Below are the code and all the weights of a small trained network. Each question names an input and a target symbol and asks about switching units off, where a switched-off unit gives its printed mean instead of its output.

import numpy as np


def w(rows, s, z=0):
    codes = np.array(rows[::2]) - 128.0
    scale = np.full(codes.shape[1], s)
    scale[-1] = z or s
    return codes * scale


def f(y):
    return np.maximum(y, 0)


def softmax(a):
    e = np.exp(a - a.max(-1, keepdims=True))
    return e / e.sum(-1, keepdims=True)


def log_softmax(a):
    a = a - a.max(-1, keepdims=True)
    return a - np.log(np.exp(a).sum(-1, keepdims=True))


def net(x, mask):
    ids = ['αβγδζηθλμξπστψω'.index(c) for c in x.split()]
    T = len(ids)
    res = E[ids] + P[:T]
    u = 0
    for l in range(3):
        r = res
        for j in range(2):
            rows = slice(4 * j, 4 * j + 4)
            q, k, v = (r @ M[l][rows].T for M in (Q, K, V))
            z = softmax(np.where(np.tri(T) > 0, q @ k.T / 4**0.5, -1e9)) @ v
            o = O[l][rows]
            res = res + np.where(mask[u + j], z, o[:, -1]) @ o[:, :-1]
        u += 2
        y = f(res @ A[l][:, :-1].T + A[l][:, -1])
        res = res + np.where(mask[u : u + 8], y, B[l][:, -1]) @ B[l][:, :-1]
        u += 8
    return log_softmax(res[-1] @ U[:, :-1].T + U[:, -1])


Q, K, V, O, A, B = {}, {}, {}, {}, {}, {}
E = w([
[138,140,105,108,101],'α',
[106,77,76,142,169],'β',
[135,70,83,137,91],'γ',
[146,133,139,117,104],'δ',
[122,123,184,58,33],'ζ',
[104,50,139,144,145],'η',
[131,124,138,135,143],'θ',
[146,129,185,122,66],'λ',
[248,113,142,92,129],'μ',
[115,144,151,26,153],'ξ',
[125,110,130,90,130],'π',
[159,2,161,91,87],'σ',
[111,71,149,188,161],'τ',
[147,144,164,105,119],'ψ',
[104,131,47,51,185],'ω',
],0.023)
P = w([
[158,141,123,142,213],'0',
[115,141,117,184,74],'1',
[132,23,96,137,135],'2',
[162,104,117,130,5],'3',
[114,26,94,129,157],'4',
[128,87,121,87,137],'5',
[109,102,117,69,161],'6',
],0.011)
Q[0] = w([
[159,139,102,76,130],'L0H0',
[115,132,89,155,106],'L0H0',
[192,99,120,86,106],'L0H0',
[67,102,132,155,164],'L0H0',
[11,211,124,141,135],'L0H1',
[169,144,129,152,82],'L0H1',
[150,66,115,80,97],'L0H1',
[182,76,124,161,162],'L0H1',
],0.011)
K[0] = w([
[153,181,184,93,132],'L0H0',
[85,218,255,84,153],'L0H0',
[148,210,102,177,181],'L0H0',
[132,106,86,245,111],'L0H0',
[25,135,112,89,83],'L0H1',
[175,121,221,187,123],'L0H1',
[138,125,75,123,80],'L0H1',
[160,102,112,82,135],'L0H1',
],0.008)
V[0] = w([
[190,251,133,74,177],'L0H0',
[65,125,50,91,124],'L0H0',
[129,156,125,144,81],'L0H0',
[105,255,212,159,156],'L0H0',
[85,173,172,89,135],'L0H1',
[223,150,80,46,72],'L0H1',
[147,182,178,110,111],'L0H1',
[219,91,118,153,162],'L0H1',
],0.0082)
O[0] = w([
[94,98,161,223,154,106],'L0H0',
[98,172,38,88,250,206],'L0H0',
[186,125,147,119,32,77],'L0H0',
[39,121,146,221,183,1],'L0H0',
[75,85,227,254,41,90],'L0H1',
[186,209,164,177,52,185],'L0H1',
[120,150,153,225,126,50],'L0H1',
[96,214,164,114,181,160],'L0H1',
],0.0064,0.0092)
A[0] = w([
[233,174,29,198,49,152],'L0N0',
[97,149,118,144,166,222],'L0N1',
[187,64,169,182,113,201],'L0N2',
[104,254,114,68,158,251],'L0N3',
[214,154,176,145,121,105],'L0N4',
[123,75,51,7,34,214],'L0N5',
[121,165,176,104,83,143],'L0N6',
[177,43,167,100,74,204],'L0N7',
],0.0075,0.0026)
B[0] = w([
[108,75,122,77,254,145],'L0N0',
[225,173,158,179,95,143],'L0N1',
[159,93,146,62,96,134],'L0N2',
[157,72,154,129,118,193],'L0N3',
[129,116,227,56,176,134],'L0N4',
[208,10,111,121,64,250],'L0N5',
[178,146,114,109,48,133],'L0N6',
[136,166,32,72,136,156],'L0N7',
],0.007,0.023)
Q[1] = w([
[117,101,134,68,88],'L1H0',
[194,152,63,66,142],'L1H0',
[139,27,230,130,185],'L1H0',
[192,185,147,82,208],'L1H0',
[96,158,157,240,80],'L1H1',
[182,157,198,226,1],'L1H1',
[211,144,106,46,102],'L1H1',
[32,185,69,162,162],'L1H1',
],0.0067)
K[1] = w([
[106,159,97,126,161],'L1H0',
[150,147,159,59,179],'L1H0',
[164,157,183,65,66],'L1H0',
[122,196,168,144,200],'L1H0',
[131,34,240,95,2],'L1H1',
[172,106,101,71,129],'L1H1',
[146,155,148,30,154],'L1H1',
[200,87,121,145,92],'L1H1',
],0.0074)
V[1] = w([
[103,184,3,105,141],'L1H0',
[141,89,126,109,162],'L1H0',
[149,105,30,62,77],'L1H0',
[124,171,135,78,170],'L1H0',
[108,172,152,196,103],'L1H1',
[70,149,154,82,229],'L1H1',
[194,168,133,124,196],'L1H1',
[49,57,146,115,150],'L1H1',
],0.011)
O[1] = w([
[71,82,251,3,164,162],'L1H0',
[229,79,235,153,164,205],'L1H0',
[134,143,121,92,196,251],'L1H0',
[51,1,184,206,51,162],'L1H0',
[165,87,101,33,50,17],'L1H1',
[55,129,198,230,35,186],'L1H1',
[70,67,213,83,178,217],'L1H1',
[90,166,136,234,122,123],'L1H1',
],0.0046,0.025)
A[1] = w([
[111,156,159,90,8,89],'L1N0',
[93,169,100,143,159,74],'L1N1',
[157,152,41,199,150,59],'L1N2',
[3,159,66,113,170,82],'L1N3',
[45,193,159,173,196,214],'L1N4',
[108,74,93,201,202,253],'L1N5',
[33,16,224,131,91,112],'L1N6',
[222,71,147,113,232,167],'L1N7',
],0.0066,0.0037)
B[1] = w([
[159,133,78,83,167,130],'L1N0',
[52,170,117,148,106,128],'L1N1',
[142,121,142,140,206,130],'L1N2',
[62,186,185,128,168,128],'L1N3',
[158,38,86,118,128,137],'L1N4',
[163,188,157,125,1,168],'L1N5',
[176,76,125,174,238,211],'L1N6',
[105,194,179,147,55,253],'L1N7',
],0.0078,0.034)
Q[2] = w([
[28,92,165,123,139],'L2H0',
[87,169,125,146,157],'L2H0',
[1,85,102,110,74],'L2H0',
[184,188,174,132,118],'L2H0',
[180,133,140,180,28],'L2H1',
[176,42,170,158,84],'L2H1',
[182,95,103,231,134],'L2H1',
[118,147,61,159,111],'L2H1',
],0.0081)
K[2] = w([
[149,134,81,93,129],'L2H0',
[161,125,83,149,200],'L2H0',
[100,62,19,118,76],'L2H0',
[254,108,216,175,101],'L2H0',
[110,133,112,163,136],'L2H1',
[159,81,228,175,171],'L2H1',
[148,34,95,143,121],'L2H1',
[165,37,178,108,143],'L2H1',
],0.0088)
V[2] = w([
[192,93,38,121,174],'L2H0',
[63,68,122,137,161],'L2H0',
[150,2,93,53,198],'L2H0',
[188,118,191,83,225],'L2H0',
[143,153,159,58,114],'L2H1',
[80,155,112,34,166],'L2H1',
[19,202,188,4,96],'L2H1',
[209,199,87,171,128],'L2H1',
],0.007)
O[2] = w([
[229,168,113,176,250,93],'L2H0',
[215,185,185,190,111,123],'L2H0',
[235,111,87,233,135,163],'L2H0',
[174,14,46,150,153,251],'L2H0',
[93,71,143,109,113,131],'L2H1',
[115,3,206,175,166,66],'L2H1',
[84,22,178,193,127,61],'L2H1',
[97,202,134,45,214,103],'L2H1',
],0.0054,0.026)
A[2] = w([
[91,211,157,11,144,173],'L2N0',
[137,48,162,106,107,160],'L2N1',
[118,95,69,135,84,3],'L2N2',
[136,243,82,67,98,87],'L2N3',
[154,67,164,49,74,69],'L2N4',
[94,70,100,126,108,138],'L2N5',
[162,166,2,130,176,74],'L2N6',
[100,77,101,139,86,106],'L2N7',
],0.0083,0.0041)
B[2] = w([
[50,78,119,161,132,171],'L2N0',
[111,181,95,106,131,253],'L2N1',
[141,73,165,160,195,140],'L2N2',
[88,131,111,197,159,174],'L2N3',
[90,185,129,194,126,249],'L2N4',
[151,86,194,121,160,159],'L2N5',
[109,123,255,145,194,157],'L2N6',
[100,173,192,98,144,154],'L2N7',
],0.0082,0.023)
U = w([
[203,152,99,55,75,254],'α',
[154,147,255,157,76,72],'β',
[109,87,221,97,148,102],'γ',
[119,108,51,163,108,205],'δ',
[149,147,136,109,240,91],'ζ',
[132,123,173,182,28,99],'η',
[140,151,125,151,169,106],'θ',
[139,151,138,122,243,64],'λ',
[143,119,127,152,145,76],'μ',
[126,147,128,189,166,90],'ξ',
[173,148,89,127,88,210],'π',
[172,119,107,30,251,132],'σ',
[205,237,169,138,198,84],'τ',
[103,110,104,185,175,75],'ψ',
[144,25,145,222,137,133],'ω',
],0.0066,0.0058)

Each question gives the input, a string of symbols that net reads in full, and the target symbol t.
The units are the heads (4 rows each of Q, K, V and O) and the neurons (one row each of A and B). Each row of codes is followed by its name. A weight is (code - 128) times the scale printed after its matrix; where a second scale follows, it is the last column's (O, A, B and U).
mask holds one flag per unit, layer by layer, with each layer's heads first. A switched-off unit (its flag False) gives its mean, the last column of its rows in O or B, instead of its output. The means were averaged over made-up inputs and are rounded, as every weight is.
A unit's drop is (log p(t) with every unit on - log p(t) with that unit switched off) / (log p(t) with every unit on - log p(t) with every unit switched off).
The circuit of an input: a set's keep is (log p(t) with only the set's units on - log p(t) with every unit switched off) / (log p(t) with every unit on - log p(t) with every unit switched off). Starting from the 12 units with the biggest drops (on a tie, the unit counted first), units are removed one at a time, each time the one whose removal leaves the highest keep (on an exact tie, the one counted first), for as long as the keep stays at least 0.8.
circuit, biggest first: the units of the circuit, biggest drop first
top k neurons: the k neurons with the biggest drops, biggest first
top k neurons in layer l: the k neurons of layer l with the biggest drops, biggest first
heads that matter: for each layer, one digit per head in row order, 1 if its drop is at least 0.15 and else 0, layers parted by /
input τ ω α α, target τ: top 3 neurons => [L0N5, L1N7, L1N4]
input τ α η, target τ: top 3 neurons => [L0N5, L1N7, L1N4]
input ζ γ ω γ, target λ: circuit, biggest first => [L1H1, L1H0, L2N6, L0N0]
input τ γ ξ τ σ ω ζ, target τ: heads that matter => 01 / 11 / 01
input ω α ζ, target ω: circuit, biggest first => [L0N5, L1H0, L2H1]
input γ σ λ ω α, target γ: top 4 neurons => [L1N7, L1N6, L0N0, L0N7]
input δ ω τ β δ ω α, target δ: top 4 neurons => [L1N6, L0N5, L2N0, L0N4]
input μ β δ τ ω, target ω: top 2 neurons in layer 1 => [L1N7, L1N6]
input α ω γ η ω ω, target α: circuit, biggest first => [L0N5, L1N6, L1H1]
input τ ω δ, target τ: circuit, biggest first => [L2H1, L1H0]
input α σ γ, target α: heads that matter => 10 / 11 / 00
input η ω ω ω, target η: top neuron in layer 1 => [L1N6]
input α η ω α ω γ τ, target α: circuit, biggest first => [L0N5, L0H0, L1H1, L0H1]
input α α τ ω, target α: circuit, biggest first => [L1N6, L1H1]
input ψ ω ω ω δ β ω, target ψ: heads that matter => 11 / 10 / 11
input γ π ω τ δ, target γ: heads that matter => 00 / 11 / 11
input τ ω ω τ, target τ: circuit, biggest first => [L2H1, L1H0]
input σ ω δ, target σ: circuit, biggest first => [L0H0, L1H1, L1H0]
input ψ ω ω ψ ω τ, target ψ: top 4 neurons => [L1N6, L2N0, L2N3, L0N5]
input τ δ τ α ω ξ, target τ: top 2 neurons => [L0N5, L1N7]
input ω π σ α, target ω: top neuron => [L0N5]
input τ δ ω, target τ: heads that matter => 11 / 11 / 11
input ω β ξ, target ω: top 3 neurons => [L0N5, L1N6, L1N4]
input σ δ δ ω, target σ: circuit, biggest first => [L1H1, L1H0]
input α τ ω τ τ α, target α: top 4 neurons => [L0N5, L1N7, L1N6, L0N7]
input δ τ σ, target δ: heads that matter => 11 / 11 / 10
input ω ω ω, target ω: top 2 neurons => [L0N5, L1N6]
